array([[111, 131, 127, 110, 140],
       [153, 109, 152, 124, 139],
       [128, 123, 144, 110, 153]]) | 140

array([156, 153, 144, 131, 130, 135]) | 135

array([[129, 124, 125, 129, 121],
       [118, 118, 126, 126, 124],
       [156, 115, 120, 146, 132]]) | 121

array([[111, 145, 123, 109, 119, 137, 145],
       [111, 149, 129,  98, 143, 134, 150]]) | 145

array([138, 117, 157, 124]) | 124

array([103, 105, 146, 137]) | 137
---
[[130 135 128 139 125 121]
 [124 127 124 150 135 139]] -> 135

[128 126 128 127 128 151 129] -> 151

[119 136 131 106 108] -> 106

[150 141 120 133 126] -> 133

[[130 127 127 127 128 128 108]
 [129 127 127 128 128 128 109]
 [128 128 126 128 128 128 152]] -> 128

[[134 130 114 110 129 129 129]
 [121 121 120 120 121 122 121]
 [121 120 152 142 118 124 121]] -> 124

[154 139 141 122] -> 141

[[131 133 115 131 104]
 [140 135 117 138 115]
 [139 134 118 136 114]] -> 136
---
[[122, 119, 126, 145, 124, 130, 117], [121, 140, 119, 114, 146, 104, 129]] => 114
[151, 130, 132, 130, 139, 112] => 132
[154, 125, 141, 151, 145] => 125
[[123, 111, 135, 154, 130, 130], [122, 136, 138, 102, 139, 101], [130, 126, 133, 132, 141, 112]] => 133
[116, 138, 155, 147, 145, 117, 120] => 147
[127, 128, 115, 118, 123, 138, 151] => 118
---
[[124, 115, 143, 139], [118, 130, 103, 104]] | 115
[[127, 124, 127, 128, 128, 101, 127], [129, 142, 131, 126, 128, 129, 126], [128, 126, 127, 130, 128, 106, 129]] | 142
[[146, 102, 109, 157, 154], [145, 113, 115, 147, 147]] | 102
[[138, 111, 120, 114], [154, 117, 114, 142], [124, 126, 133, 119]] | 117
[[122, 111, 129, 143, 125, 104, 129], [123, 111, 126, 137, 123, 105, 129]] | 111
[[125, 131, 150, 132, 125, 128], [131, 127, 127, 128, 129, 128], [131, 128, 122, 129, 131, 128]] | 127
[[134, 131, 151, 124], [127, 118, 139, 106]] | 131
[[107, 118, 130, 103], [136, 117, 117, 141], [132, 120, 121, 137]] | 117
---
[[137 147 137 137 136 144 150]
 [141 133 146 136 147 139 130]
 [138 142 136 131 138 138 134]] 137

[[127 127 128 153]
 [126 130 127 108]
 [128 127 128 149]] 128

[[130 125 127 155]
 [136 120 123 103]
 [110 152 121 125]] 127

[[110 137 132 143 105 121 137]
 [122 143 106 133 137 106 144]
 [129 126 150 142 118 126 113]] 132

[[155 146 124 103 122]
 [121 120 134 129 121]
 [123 122 135 132 121]] 124

[[123 126 137 123 152]
 [133 135 128 130 128]
 [121 123 128 125 127]] 137

[[113 134 138 122 127]
 [114 124 140 111 106]
 [113 126 141 109 137]] 138

[[134 119 136 128 100 135]
 [136 111 132 125 103 134]
 [137 104 127 123 108 132]] 136

[[147 106 105 153 127 101]
 [139 105 112 149 147 118]
 [145 108 108 153 143 106]] 105
---
[[128 134 152 138 130 133 145]
 [131 132 124 117 132 132 121]
 [135 139 139 105 138 127 128]] yields 145, 135

[101 132 150 157] yields 157, 101

[[121 131 100  98 125]
 [142 133 114 118 150]] yields 125, 142

[132 155 128 128 127] yields 127, 132

[[151 129 133 122 134 125 123]
 [140 127 128 118 124 130 122]
 [137 128 124 118 130 128 122]] yields 123, 137

[[133 131 150 120 132]
 [125 126 121 133 132]
 [120 136 131 135 131]] yields 132, 120

[154 107 149 133 132 149] yields 149, 154

[[105 156 124 132 153 155 124]
 [145 113 131 155 154 113 108]] yields 124, 145

[109 121 137 155] yields 155, 109

[126 126 118 125 154] yields 154, 126
---
[133 133 104 118]: 133, 118
[122 116 148 110 117 153 127]: 122, 127
[115 122 143 146 151 111 112]: 115, 112
[142 117 109 151 127]: 142, 127
[149 129 147 150 147 126]: 149, 126
[138 116 141 113 113 101 122]: 138, 122
---
[[139 132 126 122 133 127 130]
 [127 119 130 130 135 118 137]
 [138 121 137 116 119 106 122]] ans = 121

[[129 116 124 126 129 126]
 [124 134 137 138 120 121]
 [107 134 126 132 146 131]] ans = 134

[[139 127 142 115 110 126 113]
 [151 125 112 120 138 119 126]
 [153 119 110 132 138 119 134]] ans = 119

[[124 100 124 125 130 141]
 [113 158 141 141 124 109]
 [130 150 134 148 130 120]] ans = 150

[[119 122 153 125 134 128]
 [128 124 125 127 140 119]
 [139 116 128 127 134 122]] ans = 116

[[125 124 124 111 130]
 [118 122 117 141 107]
 [125 124 125 111 130]] ans = 124

[[121 129 121 131]
 [106 143 108 132]
 [125 143 125 132]] ans = 143
---
[117 133 104 132 130 134] out 134, 133

[112 130 143 100 121 125] out 143, 130

[100 102 149 130 104] out 149, 130

[156 154 102 131 113] out 156, 154

[152 129 119 126] out 152, 129

[[143 142 128 128]
 [147 155 133 131]] out 155, 147

[101 128 125 127] out 128, 127

[121 127 152 117 126] out 152, 127
---
Q:
[[131 122 131 122 129 119 132 130 122 128]
 [125 143 128 131 123 140 117 133 132 122]
 [148 118 126 140 139 127 134 116 128 123]
 [123 153 129 141 124 133 127 154 133 130]
 [121 124 128 126 126 132 122 126 131 124]
 [139 134 126 146 139 131 136 130 138 129]
 [136 126 131 143 149 118 143 125 148 132]
 [126 128 128 113 117 133 115 126 118 121]
 [125 135 126 139 134 121 147 139 132 147]
 [129 143 130 132 126 123 131 148 125 126]
 [122 134 129 126 129 128 126 131 134 127]]
A: 131

Q:
[[125 130 127 124 128 122 127]
 [128 129 124 129 129 135 125]
 [132 126 128 125 120 127 128]
 [133 129 128 123 125 129 128]
 [129 131 123 128 130 132 130]
 [128 127 128 125 127 127 125]
 [120 128 138 117 103 116 111]
 [128 136 128 128 133 121 117]
 [128 133 123 125 136 130 126]
 [124 126 127 124 128 133 128]]
A: 125

Q:
[[131 127 129 129 131 127 128 129 125 128 126]
 [133 129 129 133 137 129 123 132 117 126 123]
 [134 128 131 133 138 128 124 132 117 127 122]
 [118 130 127 121 115 129 132 126 140 130 136]
 [135 125 127 133 138 127 126 127 122 127 123]
 [112 134 129 118 106 132 134 126 148 132 141]
 [125 133 132 127 126 131 127 133 125 128 128]
 [127 127 128 127 124 128 132 124 136 131 130]]
A: 131

Q:
[[128 117 120 133 112 135 128 143 134 135 127 125 136 121 125 123]
 [132 136 122 125 132 128 133 140 130 128 124 128 129 141 135 107]
 [134 114 132 139 127 125 125 116 125 130 120 130 123 113 119 136]
 [126 144 126 118 135 127 132 134 129 124 132 128 129 144 137 118]
 [130 111 129 138 119 130 125 125 129 133 124 127 129 112 119 137]
 [118 143 128 116 130 129 128 129 128 123 143 126 131 138 136 136]
 [139 128 126 133 135 124 132 131 127 129 114 130 124 133 130 106]
 [119 136 122 118 121 134 129 143 133 129 140 125 137 137 135 126]
 [123 124 134 129 127 128 124 114 125 126 134 128 126 118 123 150]
 [141 124 128 137 136 123 131 125 126 129 111 131 122 128 125 111]]
A: 128

Q:
[[146 121 129 125 120 120 129 115 131 126 111]
 [117 144 122 136 131 132 124 128 119 120 132]
 [134 107 136 129 132 142 140 131 119 121 139]
 [134 119 126 128 124 141 128 133 130 126 131]
 [118 134 125  99 134 121 129 129 137 145 125]
 [127 133 131 129 129 133 123 133 126 122 127]
 [121 140 129 143 121 133 123 129 116 131 129]
 [136 113 130 128 126 143 133 132 126 124 134]
 [153 108 138 136 143 132 136 120 128 136 129]
 [144 113 124 122 121 138 132 128 126 129 124]
 [118 134 125 102 134 120 130 132 137 142 125]]
A: 146
---
[[151 121 150 136 115 122]
 [119 155 127 115 125 140]
 [131 152 137 126 120 143]] -> 137

[133 131 100 108 136] -> 100

[[132 125 136 130 115]
 [131 136 152 123 108]] -> 152

[140 134 117 126 117 101 125] -> 117

[132 134 156 112] -> 156

[130 151 128 130 121 124] -> 128

[[139 135 135 124]
 [150 113 125 136]] -> 125
